Below is a small trained network, with its code and all its weights. Each question gives an input and a class and asks what happens when units are switched off, that is, made to give their printed mean instead of their output.

import numpy as np


def w(rows, s, z=0):
    codes = np.array(rows[::2]) - 128.0
    scale = np.full(codes.shape[1], s)
    scale[-1] = z or s
    return codes * scale


def f(y):
    return np.maximum(y, 0)


def log_softmax(a):
    a = a - a.max(-1, keepdims=True)
    return a - np.log(np.exp(a).sum(-1, keepdims=True))


def net(x, mask):
    res = np.array(x, float).reshape(1, 5) / 4 @ E
    y = f(res @ A[0][:, :-1].T + A[0][:, -1])
    res = res + np.where(mask, y, B[0][:, -1]) @ B[0][:, :-1]
    return log_softmax(res[-1] @ U[:, :-1].T + U[:, -1])


A, B = {}, {}
E = w([
[106,142,156,238,194,90,99,211,129,53,144],'x0',
[130,132,172,164,90,25,85,115,207,239,125],'x1',
[175,57,33,119,209,170,107,132,149,156,190],'x2',
[203,107,102,87,95,74,208,245,131,134,97],'x3',
[66,229,79,185,87,181,153,173,156,204,159],'x4',
],0.012)
A[0] = w([
[135,79,41,100,165,140,89,135,226,147,155,151],'N1',
[116,147,92,34,121,129,139,54,131,164,127,131],'N2',
[109,157,119,129,143,188,178,131,35,51,119,95],'N3',
[135,134,146,185,184,86,65,183,111,99,118,141],'N4',
[102,135,92,78,144,172,136,127,143,83,79,219],'N5',
[102,114,137,162,140,88,133,195,102,119,173,19],'N6',
[134,104,120,109,145,80,211,183,110,141,109,99],'N7',
[136,151,126,176,191,110,146,183,140,99,102,25],'N8',
[107,144,163,178,163,121,117,106,139,89,180,58],'N9',
[118,134,143,149,175,121,129,172,124,112,150,109],'N10',
[162,124,178,112,158,95,127,112,150,144,138,206],'N11',
[128,142,104,126,155,185,177,121,127,79,120,198],'N12',
[93,153,123,184,162,138,90,10,140,102,151,70],'N13',
[80,171,105,148,103,159,186,169,113,167,166,16],'N14',
[113,126,96,122,140,157,165,117,77,77,158,87],'N15',
[162,119,124,163,112,82,108,115,188,172,106,66],'N16',
[146,91,132,97,130,55,194,179,120,124,107,73],'N17',
[174,96,119,116,131,93,93,117,127,88,85,6],'N18',
[125,149,138,139,95,135,107,149,227,159,130,4],'N19',
[104,126,117,147,80,105,82,175,189,177,179,138],'N20',
[98,201,59,173,98,141,169,127,111,160,155,107],'N21',
[110,142,129,164,104,162,139,174,133,146,185,16],'N22',
[185,107,178,128,159,64,88,98,156,160,121,90],'N23',
[99,156,203,82,50,119,118,142,118,129,93,187],'N24',
[61,152,183,144,87,111,166,126,83,102,43,216],'N25',
[177,153,97,133,120,155,179,167,68,100,126,80],'N26',
[103,51,142,89,137,79,109,99,131,67,86,15],'N27',
[68,164,112,176,131,170,153,83,141,160,155,40],'N28',
[209,131,71,124,97,98,200,209,171,127,80,45],'N29',
[173,64,87,155,168,166,111,147,141,155,170,75],'N30',
[129,100,135,146,151,93,104,33,106,90,132,91],'N31',
[86,135,135,88,128,173,88,60,121,144,111,93],'N32',
[153,144,116,38,81,134,189,104,99,172,164,91],'N33',
[170,113,178,96,163,121,119,117,108,100,107,58],'N34',
],0.011,0.0015)
B[0] = w([
[149,122,71,236,67,91,140,212,35,14,131,213],'N1',
[132,84,206,111,107,37,233,80,105,143,187,229],'N2',
[189,121,174,145,78,158,68,141,126,198,152,239],'N3',
[135,139,171,79,105,66,176,77,115,131,194,216],'N4',
[163,144,192,127,93,148,88,210,111,184,180,194],'N5',
[119,95,165,82,90,70,166,43,148,191,122,181],'N6',
[67,99,79,143,175,124,115,184,198,172,102,205],'N7',
[105,97,149,103,63,110,220,71,143,106,197,194],'N8',
[79,53,151,137,147,113,207,65,160,164,189,193],'N9',
[155,112,165,112,95,49,183,36,110,106,186,177],'N10',
[109,226,156,62,123,158,77,163,82,147,133,179],'N11',
[171,173,159,103,135,126,36,119,122,165,174,201],'N12',
[39,63,136,168,154,113,109,205,199,185,114,247],'N13',
[102,175,66,38,154,180,155,52,117,134,32,202],'N14',
[189,157,157,131,103,191,106,146,136,139,193,201],'N15',
[197,146,181,84,66,182,82,162,135,178,158,196],'N16',
[75,111,85,121,127,125,123,170,196,196,72,218],'N17',
[134,164,100,69,149,212,177,110,90,123,80,195],'N18',
[170,142,193,113,168,178,108,141,114,126,123,189],'N19',
[188,167,144,99,66,171,71,130,103,153,113,203],'N20',
[133,184,90,62,163,171,172,93,72,132,34,213],'N21',
[93,206,124,102,129,154,162,103,113,127,119,178],'N22',
[204,192,174,124,128,161,78,105,119,165,99,210],'N23',
[115,121,104,218,79,84,108,159,83,57,113,228],'N24',
[153,157,34,238,89,61,105,221,88,85,92,236],'N25',
[150,139,190,121,115,153,85,145,165,136,144,199],'N26',
[134,168,50,77,164,186,194,99,70,148,44,226],'N27',
[92,133,102,119,201,165,132,110,149,125,110,209],'N28',
[17,53,112,178,202,163,104,152,204,187,146,238],'N29',
[162,146,61,253,102,97,138,150,81,90,56,205],'N30',
[95,114,91,114,252,205,145,141,157,124,94,214],'N31',
[67,53,113,180,141,131,147,143,174,176,186,221],'N32',
[155,88,146,104,60,39,203,85,180,123,192,222],'N33',
[126,190,85,61,161,157,121,73,145,90,53,200],'N34',
],0.0066,0.016)
U = w([
[50,69,124,154,163,141,113,138,215,164,104,105],'0',
[130,182,96,45,155,175,164,78,76,111,50,105],'1',
[134,85,185,103,76,33,218,48,112,128,171,106],'2',
[202,164,202,114,94,158,11,127,115,156,132,112],'3',
[146,137,78,252,90,73,118,152,40,47,94,117],'4',
[127,145,131,121,147,95,125,137,87,139,134,255],'5',
],0.011,0.0077)

Each question gives the input, the list of numbers given to net, and the class t.
The units are the neurons (one row each of A and B). Each row of codes is followed by its name. A weight is (code - 128) times the scale printed after its matrix; where a second scale follows, it is the last column's (A, B and U).
mask holds one flag per neuron, in row order. A switched-off neuron (its flag False) gives its mean, the last column of its row in B, instead of its output. The means were averaged over made-up inputs and are rounded, as every weight is.
A unit's drop is (log p(t) with every unit on - log p(t) with that unit switched off) / (log p(t) with every unit on - log p(t) with every unit switched off).
The circuit of an input: a set's keep is (log p(t) with only the set's units on - log p(t) with every unit switched off) / (log p(t) with every unit on - log p(t) with every unit switched off). Starting from the 12 units with the biggest drops (on a tie, the unit counted first), units are removed one at a time, each time the one whose removal leaves the highest keep (on an exact tie, the one counted first), for as long as the keep stays at least 0.8.
units of the circuit, in order: the units of the circuit, biggest drop first
top k neurons: the k neurons with the biggest drops, biggest first
drop of u: that unit's drop, to one decimal
input [2,-3,-6,0,8], class 1: units of the circuit, in order	[N14]
input [5,-7,5,-6,-3], class 3: top 4 neurons	[N3, N12, N15, N29]
input [-4,7,3,-2,-6], class 3: top 2 neurons	[N23, N16]
input [6,3,-6,4,-6], class 1: units of the circuit, in order	[N27, N18]
input [-2,1,4,-2,-3], class 4: units of the circuit, in order	[N1, N30]
input [-1,0,-7,-6,6], class 4: top 3 neurons	[N25, N24, N29]
input [2,-4,6,1,-3], class 4: top 2 neurons	[N30, N1]
input [7,7,4,-5,6], class 2: top 2 neurons	[N9, N4]
input [5,-8,0,-7,-7], class 3: top 3 neurons	[N3, N15, N12]
input [5,5,-4,8,-8], class 0: top 3 neurons	[N29, N17, N7]
input [2,-6,-2,-7,-7], class 0: top 2 neurons	[N13, N32]
input [3,-8,5,-8,-2], class 0: top 2 neurons	[N13, N9]
input [2,8,-7,8,3], class 0: top 2 neurons	[N29, N7]
input [-2,2,-6,0,-5], class 4: units of the circuit, in order	[N25]
input [7,-1,6,7,-6], class 0: top 4 neurons	[N29, N7, N17, N2]
input [-1,2,5,4,-8], class 1: drop of N27	0.0
input [6,-5,6,4,7], class 1: drop of N2	0.1
input [6,-2,-1,0,5], class 2: drop of N10	0.1
